Read these off the array that follows.
1) Which number is the entry just right of 20.9?
2) Which number is the second entry in reading order?
3) Which number is the last entry, reading row by row?
4) Which number is the second largest entry?
5) Which number is the smallest entry in the first row?
6) Which number is the entry just left of 0.3?
7) Which number is the third entry, reading row by row?
8) Which number is the 1st entry, reading row by row?
[[-26.0 -32.5  10.3 -10.1   9.6   0.3 -17.4  -8.4 -57.0  24.4]
 [-30.1  -6.6  20.9 -23.8  13.4  30.8 -11.1  13.4 -48.2  23.1]]
1) -23.8
2) -32.5
3) 23.1
4) 24.4
5) -57.0
6) 9.6
7) 10.3
8) -26.0

[[ 2.2 -1.6 -0.9 -0.4]
 [ 0.6  0.8 -0.3 -1.3]
 [-1.3 -0.9  0.9 -0.1]
 [ 0.8 -0.3 -1.1 -1.3]
 [ 1.2 -0.6  0.0 -1.5]
 [ 1.6 -1.3 -0.9  2.2]
 [ 1.6 -0.1  0.0 -1.3]
 [-0.7  0.8 -0.9  2.2]
 [ 1.9  1.3  0.2  1.0]
 [ 0.1  0.5 -0.9  2.7]]
Read off the bottom-left entry.
A: 0.1
The last entry in the row that holds the smallest entry: -0.4
The entry just right of 0.9: -0.1
The smallest entry in the first column: -1.3
The last entry, reading row by row: 2.7
Read off the 3rd entry on the diagonal from the top-right corner.
A: -0.9
The minimum -> -1.6
The entry directly above 0.9 -> -0.3
The fifth entry in reading order -> 0.6
Read off the entry just left of the largest entry.
A: -0.9
The fifth entry from the end, reading row by row: 1.0
Read off the entry just right of -0.7.
A: 0.8
Read off the top-left entry.
A: 2.2
Read off the entry directly above -1.5.
A: -1.3
Read off the 3rd-last entry, reading row by row.
A: 0.5
Read off the entry just right of the smallest entry.
A: -0.9
The entry directly below the smallest entry: 0.8
Read off the entry directly below 1.2.
A: 1.6
Read off the second smallest entry.
A: -1.5
Read off the third entry on the main diagonal.
A: 0.9

[[ 17.9 -27.4  12.6  -9.5 -27.8   7.6 -49.6 -16.7  -8.1 -19.8  23.7  -9.5]
 [  4.4 -32.2  37.3 -38.8  36.0  -3.9  25.8  73.5   5.3  -6.8  19.9 -41.6]
 [ -8.0  -8.6  -8.8  10.5   0.4  -0.8   0.6  24.1 -53.5 -38.2 -28.5
   20.3]]
The entry just right of 17.9 -> -27.4
The fifth entry in reading order -> -27.8
The minimum is -53.5
The third smallest entry: -41.6
The third entry in reading order: 12.6
The entry just right of 36.0: -3.9
The entry just left of the smallest entry -> 24.1
The 2nd smallest entry -> -49.6
The entry just left of the largest entry -> 25.8
Read off the maximum.
Answer: 73.5
Read off the entry just right of the smallest entry.
Answer: -38.2
Read off the first entry in reading order.
Answer: 17.9
Read off the entry just left of -8.6.
Answer: -8.0
The entry just left of 10.5 -> -8.8
Read off the entry just left of 23.7.
Answer: -19.8

Read these off the grid that follows. Counting starts at 0.
1) Read off the bottom entry of the column that holds the smallest entry.
2) Read off the entry just left of the smallest entry.
3) Read off the entry at row 2, column 0.
4) Read off the entry in row 0 and column 1.
5) Read off the entry in row 0 and column 2.
6) Read off the entry directly above -14.3.
7) Read off the entry in the bottom-left corner.
8) Read off the entry in the bottom-right corner.
[[  9.9 -18.7  11.7 -58.0  -8.3  49.5   7.4   7.3 -26.6  17.5]
 [ 12.6 -22.4  13.6 -66.4  -8.7  49.5  -2.3   9.4 -27.3  21.8]
 [ 13.1 -25.6  14.8 -51.4 -10.0  49.5  -4.3   9.4 -28.3  21.1]
 [ 13.6 -25.2   8.1 -45.0 -14.3  49.5  14.0   3.9 -25.2  18.4]
 [ 11.0 -17.0   9.3 -64.0 -14.6  49.5   3.6   7.3 -25.5  18.1]
 [ 14.1 -26.6  12.0 -53.0 -12.9  49.5   2.9   6.3 -27.8  17.5]
 [ 13.5 -29.1   8.7 -26.6  -9.5  49.5  10.0   3.5 -27.3  14.7]
 [ 13.5 -20.8   6.2 -47.1 -16.5  49.5  13.8   4.9 -27.9  15.5]
 [ 15.2 -28.2  11.3 -46.9 -13.2  49.5   2.7   5.1 -27.7  22.7]
 [ 12.7 -23.5  15.9 -48.1 -10.1  49.5  -3.9   8.6 -22.7  21.6]]
1) -48.1
2) 13.6
3) 13.1
4) -18.7
5) 11.7
6) -10.0
7) 12.7
8) 21.6

a = [-55.4  14.6 -24.7 -78.4 -40.3  -3.2]
The entry just left of -24.7?
Answer: 14.6
The entry just right of the smallest entry: -40.3
